Below are the code and all the weights of a small trained network. Each question names an input and a class and asks about switching units off, where a switched-off unit gives its printed mean instead of its output.

import numpy as np


def w(rows, s, z=0):
    codes = np.array(rows[::2]) - 128.0
    scale = np.full(codes.shape[1], s)
    scale[-1] = z or s
    return codes * scale


def f(y):
    return np.maximum(y, 0)


def log_softmax(a):
    a = a - a.max(-1, keepdims=True)
    return a - np.log(np.exp(a).sum(-1, keepdims=True))


def net(x, mask):
    res = np.array(x, float).reshape(1, 7) / 4 @ E
    y = f(res @ A[0][:, :-1].T + A[0][:, -1])
    res = res + np.where(mask, y, B[0][:, -1]) @ B[0][:, :-1]
    return log_softmax(res[-1] @ U[:, :-1].T + U[:, -1])


A, B = {}, {}
E = w([
[99,1,128,141,138,156],'x0',
[120,106,166,86,106,131],'x1',
[107,141,115,195,181,167],'x2',
[110,128,159,105,217,186],'x3',
[147,128,63,66,115,198],'x4',
[212,153,103,137,198,57],'x5',
[148,182,182,219,112,160],'x6',
],0.0074)
A[0] = w([
[126,136,127,99,165,146,68],'N0',
[198,87,93,123,132,12,74],'N1',
[145,120,127,101,154,150,152],'N2',
[106,133,63,182,94,159,32],'N3',
[143,126,138,197,123,124,141],'N4',
[99,107,71,168,115,144,94],'N5',
[109,171,156,102,91,124,10],'N6',
[109,37,117,143,124,130,191],'N7',
[122,146,155,98,74,102,102],'N8',
[110,80,162,94,113,141,79],'N9',
[68,3,157,92,115,122,21],'N10',
[171,126,112,65,145,212,10],'N11',
[136,167,186,205,108,123,44],'N12',
[128,56,142,122,127,140,107],'N13',
[128,135,138,147,129,126,76],'N14',
[125,149,144,109,117,119,23],'N15',
[140,129,117,141,97,150,76],'N16',
[109,97,152,113,112,132,47],'N17',
[138,128,114,131,112,174,50],'N18',
[74,160,123,149,226,73,91],'N19',
[133,119,113,139,159,134,96],'N20',
[152,172,211,194,128,113,59],'N21',
[130,127,96,204,122,130,252],'N22',
[131,129,95,118,119,177,129],'N23',
[115,137,128,125,156,116,65],'N24',
[114,121,110,140,141,124,41],'N25',
[117,131,122,117,154,126,84],'N26',
[144,154,143,98,104,124,82],'N27',
[142,147,120,86,160,149,141],'N28',
[100,95,143,104,116,119,85],'N29',
[158,147,104,121,131,33,59],'N30',
[111,176,126,107,115,86,225],'N31',
[129,152,116,85,194,155,67],'N32',
[103,152,142,110,166,121,44],'N33',
[111,154,160,112,78,102,140],'N34',
[100,162,110,144,75,139,146],'N35',
[164,106,116,89,119,156,131],'N36',
[122,82,146,118,119,136,26],'N37',
],0.014,0.0024)
B[0] = w([
[115,76,163,123,111,136,162],'N0',
[236,92,7,109,64,160,231],'N1',
[112,77,159,142,110,120,169],'N2',
[124,208,138,110,100,204,174],'N3',
[147,169,122,193,170,144,195],'N4',
[115,164,115,104,132,199,173],'N5',
[117,172,173,109,109,75,166],'N6',
[58,90,60,124,187,161,221],'N7',
[114,170,161,87,101,62,184],'N8',
[70,101,103,130,115,92,188],'N9',
[7,81,49,95,158,90,254],'N10',
[142,73,167,239,36,145,202],'N11',
[153,170,130,226,196,81,222],'N12',
[67,96,85,130,158,119,191],'N13',
[132,129,134,148,138,125,145],'N14',
[130,137,150,110,104,101,142],'N15',
[103,155,128,106,130,134,148],'N16',
[97,135,101,146,126,108,163],'N17',
[115,152,117,169,89,149,155],'N18',
[146,112,175,2,220,150,212],'N19',
[125,105,156,122,161,140,155],'N20',
[160,121,120,212,226,60,234],'N21',
[160,188,121,157,167,203,208],'N22',
[124,134,135,176,72,169,180],'N23',
[129,122,146,95,142,131,143],'N24',
[130,118,131,113,139,155,137],'N25',
[124,105,143,105,131,135,145],'N26',
[131,132,141,124,80,89,165],'N27',
[161,70,174,142,96,128,180],'N28',
[99,103,91,131,135,100,171],'N29',
[229,106,65,106,100,117,211],'N30',
[156,160,126,88,105,63,200],'N31',
[125,54,213,115,119,147,192],'N32',
[116,97,159,86,142,110,152],'N33',
[127,174,162,103,109,59,185],'N34',
[102,210,151,100,114,142,188],'N35',
[97,120,102,212,125,119,177],'N36',
[89,128,98,134,129,106,162],'N37',
],0.027,0.0083)
U = w([
[181,195,118,184,221,88,117],'0',
[9,126,31,112,120,103,240],'1',
[129,227,141,75,56,4,79],'2',
[104,118,72,116,177,214,4],'3',
[148,81,195,51,160,132,75],'4',
[95,255,111,122,90,201,77],'5',
[236,127,17,74,78,81,130],'6',
[110,94,169,179,57,140,202],'7',
],0.0056,0.0018)

Each question gives the input, the list of numbers given to net, and the class t.
The units are the neurons (one row each of A and B). Each row of codes is followed by its name. A weight is (code - 128) times the scale printed after its matrix; where a second scale follows, it is the last column's (A, B and U).
mask holds one flag per neuron, in row order. A switched-off neuron (its flag False) gives its mean, the last column of its row in B, instead of its output. The means were averaged over made-up inputs and are rounded, as every weight is.
A unit's drop is (log p(t) with every unit on - log p(t) with that unit switched off) / (log p(t) with every unit on - log p(t) with every unit switched off).
The circuit of an input: a set's keep is (log p(t) with only the set's units on - log p(t) with every unit switched off) / (log p(t) with every unit on - log p(t) with every unit switched off). Starting from the 12 units with the biggest drops (on a tie, the unit counted first), units are removed one at a time, each time the one whose removal leaves the highest keep (on an exact tie, the one counted first), for as long as the keep stays at least 0.8.
units of the circuit, in order: the units of the circuit, biggest drop first
unit that matters most: the unit with the biggest drop
k most important neurons: the k neurons with the biggest drops, biggest first
drop of u: that unit's drop, to one decimal
input [5,5,-2,-5,-5,5,-4], class 6: units of the circuit, in order -> [N1]
input [-4,-6,8,7,-7,-6,-2], class 0: 2 most important neurons -> [N12; N21]
input [-2,7,-5,6,-6,4,0], class 6: units of the circuit, in order -> [N1; N30]
input [8,-5,2,-4,2,6,-2], class 3: 2 most important neurons -> [N7; N31]
input [5,-2,-4,-3,-8,-2,3], class 0: 4 most important neurons -> [N12; N21; N4; N22]
input [-7,-3,0,-5,-6,-5,3], class 0: 2 most important neurons -> [N21; N12]
input [-6,-2,-7,5,5,0,4], class 2: 3 most important neurons -> [N31; N6; N7]
input [6,0,3,1,8,6,-5], class 7: 3 most important neurons -> [N11; N32; N28]
input [8,-5,3,-2,0,1,3], class 3: 2 most important neurons -> [N22; N7]
input [-5,-4,-5,-2,8,0,-6], class 7: 2 most important neurons -> [N11; N36]
input [5,-4,-8,6,2,7,4], class 6: 2 most important neurons -> [N1; N23]
input [0,0,0,-3,-3,0,-8], class 6: 2 most important neurons -> [N1; N30]
input [0,-3,8,4,4,-3,7], class 0: 3 most important neurons -> [N12; N21; N4]
input [-8,3,5,5,2,-8,5], class 0: units of the circuit, in order -> [N12]
input [-7,1,-8,-5,-6,-8,8], class 2: 2 most important neurons -> [N8; N34]
input [-2,0,6,1,3,-3,5], class 0: drop of N23 -> -0.1
input [4,-6,2,-4,0,-8,3], class 5: drop of N3 -> 0.2
input [4,-2,-6,4,6,6,-8], class 7: drop of N32 -> 0.4
input [0,-4,-4,-7,1,3,4], class 6: drop of N1 -> 0.3
input [4,-6,0,2,5,8,3], class 4: unit that matters most -> N32
